Below is a small trained network, with its code and all its weights. Each question gives an input and a class and asks what happens when units are switched off, that is, made to give their printed mean instead of their output.

import numpy as np


def w(rows, s, z=0):
    codes = np.array(rows[::2]) - 128.0
    scale = np.full(codes.shape[1], s)
    scale[-1] = z or s
    return codes * scale


def f(y):
    return y / 2 * (1 + np.tanh(0.7978845608 * (y + 0.044715 * y**3)))


def log_softmax(a):
    a = a - a.max(-1, keepdims=True)
    return a - np.log(np.exp(a).sum(-1, keepdims=True))


def net(x, mask):
    res = np.array(x, float).reshape(1, 8) / 4 @ E
    y = f(res @ A[0][:, :-1].T + A[0][:, -1])
    res = res + np.where(mask, y, B[0][:, -1]) @ B[0][:, :-1]
    return log_softmax(res[-1] @ U[:, :-1].T + U[:, -1])


A, B = {}, {}
E = w([
[140,136,246],'x0',
[8,148,180],'x1',
[124,57,158],'x2',
[55,3,71],'x3',
[215,69,216],'x4',
[180,124,78],'x5',
[70,94,188],'x6',
[109,140,100],'x7',
],0.0067)
A[0] = w([
[114,23,62,253],'neuron 0',
[208,143,46,121],'neuron 1',
[156,202,192,152],'neuron 2',
[106,220,173,99],'neuron 3',
[216,113,56,174],'neuron 4',
[198,178,206,147],'neuron 5',
[191,93,188,66],'neuron 6',
[22,63,254,189],'neuron 7',
[126,72,186,207],'neuron 8',
],0.0084,0.0051)
B[0] = w([
[77,65,80,225],'neuron 0',
[65,168,132,186],'neuron 1',
[202,72,165,199],'neuron 2',
[162,169,98,173],'neuron 3',
[68,127,144,199],'neuron 4',
[223,1,118,213],'neuron 5',
[164,85,115,159],'neuron 6',
[77,119,168,255],'neuron 7',
[117,74,201,192],'neuron 8',
],0.0092,0.0078)
U = w([
[169,187,35,128],'0',
[144,97,140,5],'1',
[226,129,172,101],'2',
[191,7,116,167],'3',
[36,128,173,179],'4',
],0.011,0.014)

Each question gives the input, the list of numbers given to net, and the class t.
The units are the neurons (one row each of A and B). Each row of codes is followed by its name. A weight is (code - 128) times the scale printed after its matrix; where a second scale follows, it is the last column's (A, B and U).
mask holds one flag per neuron, in row order. A switched-off neuron (its flag False) gives its mean, the last column of its row in B, instead of its output. The means were averaged over made-up inputs and are rounded, as every weight is.
A unit's drop is (log p(t) with every unit on - log p(t) with that unit switched off) / (log p(t) with every unit on - log p(t) with every unit switched off).
The circuit of an input: a set's keep is (log p(t) with only the set's units on - log p(t) with every unit switched off) / (log p(t) with every unit on - log p(t) with every unit switched off). Starting from all 9 units, units are removed one at a time, each time the one whose removal leaves the highest keep (on an exact tie, the one counted first), for as long as the keep stays at least 0.8.
units of the circuit, in order: the units of the circuit, biggest drop first
most important unit: the unit with the biggest drop
top k neurons: the k neurons with the biggest drops, biggest first
drop of u: that unit's drop, to one decimal
input [3,3,-8,-7,8,1,2,8], class 3: top 2 neurons : [neuron 5; neuron 2]
input [0,-5,-6,1,2,7,-3,2], class 0: top neuron : [neuron 7]
input [8,-1,-4,0,-1,-3,7,-2], class 3: top 4 neurons : [neuron 5; neuron 2; neuron 1; neuron 4]
input [-8,-5,5,-8,-8,3,-8,-7], class 4: units of the circuit, in order : [neuron 4; neuron 1]
input [2,-5,2,8,-6,-2,-7,-4], class 4: units of the circuit, in order : [neuron 5; neuron 2]
input [-1,-2,-8,2,5,0,-6,6], class 4: units of the circuit, in order : [neuron 4; neuron 1]
input [5,-5,-6,-2,-4,-5,1,8], class 0: units of the circuit, in order : [neuron 8; neuron 7]
input [-1,5,4,7,7,0,3,-8], class 4: top 3 neurons : [neuron 7; neuron 5; neuron 2]
input [0,-8,4,-4,-3,3,-3,3], class 0: units of the circuit, in order : [neuron 8; neuron 1]
input [0,1,7,3,6,-2,5,3], class 4: top 2 neurons : [neuron 7; neuron 5]
input [-5,7,-8,-5,-3,0,8,3], class 0: units of the circuit, in order : [neuron 3; neuron 8; neuron 4]
input [-5,3,-6,2,-2,-1,2,-1], class 0: top 4 neurons : [neuron 7; neuron 8; neuron 4; neuron 1]
input [-6,0,3,-2,0,4,4,1], class 0: top 2 neurons : [neuron 7; neuron 5]
input [6,5,-4,3,2,-5,-7,-3], class 2: most important unit : neuron 0
input [-2,2,6,4,-1,7,5,-7], class 4: top 4 neurons : [neuron 5; neuron 2; neuron 7; neuron 6]
input [-2,4,3,3,5,-4,0,-5], class 4: top 2 neurons : [neuron 5; neuron 7]
input [8,1,6,-6,-5,-3,-5,-7], class 3: top 3 neurons : [neuron 5; neuron 2; neuron 1]
input [5,8,-2,-6,-7,3,-3,-6], class 2: drop of neuron 2 : 0.2
input [6,0,-5,4,-2,7,-6,5], class 4: drop of neuron 5 : 0.4
input [-4,4,7,5,0,7,1,7], class 4: drop of neuron 2 : 0.5
input [1,-5,1,3,-3,7,-4,-1], class 4: top neuron : [neuron 4]
input [-8,1,7,0,7,-3,8,8], class 4: top 3 neurons : [neuron 5; neuron 7; neuron 2]
